Below are the code and all the weights of a small trained network. Each question names an input and a class and asks about switching units off, where a switched-off unit gives its printed mean instead of its output.

import numpy as np


def w(rows, s, z=0):
    codes = np.array(rows[::2]) - 128.0
    scale = np.full(codes.shape[1], s)
    scale[-1] = z or s
    return codes * scale


def norm(h):
    return h / np.sqrt((h * h).mean(-1, keepdims=True) + 1e-5)


def f(y):
    return y / 2 * (1 + np.tanh(0.7978845608 * (y + 0.044715 * y**3)))


def log_softmax(a):
    a = a - a.max(-1, keepdims=True)
    return a - np.log(np.exp(a).sum(-1, keepdims=True))


def net(x, mask):
    res = np.array(x, float).reshape(1, 5) / 4 @ E
    u = 0
    for l in range(2):
        y = f(norm(res) @ A[l][:, :-1].T + A[l][:, -1])
        res = res + np.where(mask[u : u + 11], y, B[l][:, -1]) @ B[l][:, :-1]
        u += 11
    return log_softmax(norm(res)[-1] @ U[:, :-1].T + U[:, -1])


A, B = {}, {}
E = w([
[18,156,113,79,51,102,92],'x0',
[133,94,140,85,166,129,68],'x1',
[159,101,90,161,66,112,97],'x2',
[92,35,110,138,152,3,193],'x3',
[114,196,153,224,184,50,60],'x4',
],0.0051)
A[0] = w([
[161,233,139,165,42,99,255,48],'L0N1',
[123,156,142,170,99,136,227,3],'L0N2',
[226,106,142,164,182,136,153,14],'L0N3',
[202,85,48,192,21,107,95,12],'L0N4',
[162,23,145,150,93,123,4,126],'L0N5',
[51,168,233,101,204,162,233,45],'L0N6',
[100,174,129,195,132,126,96,159],'L0N7',
[164,216,150,84,106,148,105,70],'L0N8',
[76,116,181,70,239,169,116,71],'L0N9',
[134,96,92,75,89,204,213,105],'L0N10',
[110,26,110,107,157,196,108,123],'L0N11',
],0.007,0.003)
B[0] = w([
[104,114,32,111,255,185,78,182],'L0N1',
[173,95,72,173,137,130,71,129],'L0N2',
[108,136,196,125,172,175,202,198],'L0N3',
[203,200,115,90,82,85,164,190],'L0N4',
[123,190,59,137,172,156,188,214],'L0N5',
[226,178,78,92,50,66,135,194],'L0N6',
[117,77,156,150,85,123,125,195],'L0N7',
[146,104,154,160,101,167,134,174],'L0N8',
[146,165,35,153,127,142,141,186],'L0N9',
[147,59,144,102,78,125,48,252],'L0N10',
[155,98,88,128,135,139,81,184],'L0N11',
],0.0089,0.0032)
A[1] = w([
[73,169,108,98,125,133,91,45],'L1N1',
[135,193,164,172,150,103,114,104],'L1N2',
[61,181,169,166,137,94,137,168],'L1N3',
[106,141,48,122,187,152,117,115],'L1N4',
[121,159,106,122,147,175,89,156],'L1N5',
[70,147,107,93,62,126,113,159],'L1N6',
[134,70,137,112,160,55,174,82],'L1N7',
[254,100,154,139,154,150,123,110],'L1N8',
[182,205,85,111,96,103,150,68],'L1N9',
[156,155,146,184,168,75,54,58],'L1N10',
[178,163,210,137,120,201,94,5],'L1N11',
],0.012,0.0035)
B[1] = w([
[109,149,126,103,198,112,208,160],'L1N1',
[159,69,118,51,86,156,114,187],'L1N2',
[198,98,133,97,124,204,131,200],'L1N3',
[255,62,48,224,202,127,127,180],'L1N4',
[110,74,50,174,105,12,137,191],'L1N5',
[157,138,208,183,212,125,187,231],'L1N6',
[55,236,70,181,69,169,22,205],'L1N7',
[90,132,200,116,152,85,174,253],'L1N8',
[185,191,146,91,119,88,115,204],'L1N9',
[127,43,118,45,83,118,177,176],'L1N10',
[52,177,63,161,117,106,71,202],'L1N11',
],0.0087,0.0063)
U = w([
[140,33,167,36,56,143,112,114],'0',
[57,226,90,181,84,110,50,193],'1',
[204,221,128,65,99,52,178,40],'2',
[161,81,80,173,190,98,139,253],'3',
[80,154,251,154,193,118,209,100],'4',
[188,150,180,154,129,113,83,20],'5',
],0.017,0.0016)

Each question gives the input, the list of numbers given to net, and the class t.
The units are the neurons (one row each of A and B). Each row of codes is followed by its name. A weight is (code - 128) times the scale printed after its matrix; where a second scale follows, it is the last column's (A, B and U).
mask holds one flag per neuron, layer by layer. A switched-off neuron (its flag False) gives its mean, the last column of its row in B, instead of its output. The means were averaged over made-up inputs and are rounded, as every weight is.
A unit's drop is (log p(t) with every unit on - log p(t) with that unit switched off) / (log p(t) with every unit on - log p(t) with every unit switched off).
The circuit of an input: a set's keep is (log p(t) with only the set's units on - log p(t) with every unit switched off) / (log p(t) with every unit on - log p(t) with every unit switched off). Starting from the 12 units with the biggest drops (on a tie, the unit counted first), units are removed one at a time, each time the one whose removal leaves the highest keep (on an exact tie, the one counted first), for as long as the keep stays at least 0.8.
units of the circuit, in order: the units of the circuit, biggest drop first
k most important neurons: the k neurons with the biggest drops, biggest first
drop of u: that unit's drop, to one decimal
input [-6,4,6,-2,3], class 2: most important neuron => (L0N5)
input [-8,-1,-5,-6,-2], class 4: 3 most important neurons => (L1N8, L1N7, L0N3)
input [-7,-2,-7,6,8], class 0: 2 most important neurons => (L1N2, L1N10)
input [-1,6,6,3,2], class 2: 2 most important neurons => (L0N4, L1N9)
input [-7,3,-6,6,-5], class 4: 3 most important neurons => (L1N8, L0N3, L1N11)
input [-7,7,0,-6,5], class 3: units of the circuit, in order => (L1N7, L1N11, L1N10)
input [-4,3,0,-3,0], class 4: 2 most important neurons => (L0N3, L0N1)
input [4,5,-4,5,-2], class 1: 3 most important neurons => (L1N7, L0N1, L0N5)
input [-6,4,-8,-5,1], class 2: 2 most important neurons => (L0N6, L0N9)
input [-1,-8,5,-7,-4], class 3: 2 most important neurons => (L0N1, L1N7)
input [1,-2,-2,4,4], class 0: 2 most important neurons => (L1N10, L1N3)
input [8,-8,-6,8,2], class 1: 2 most important neurons => (L1N7, L1N8)
input [-7,5,-6,-5,6], class 4: 4 most important neurons => (L1N8, L1N7, L0N3, L0N1)
input [-4,1,1,-7,2], class 1: units of the circuit, in order => (L1N11)
input [-7,0,6,8,5], class 1: drop of L1N7 => 1.6
input [1,5,4,8,-6], class 1: drop of L1N7 => 0.9
input [-8,6,8,0,-4], class 2: drop of L1N6 => 0.4
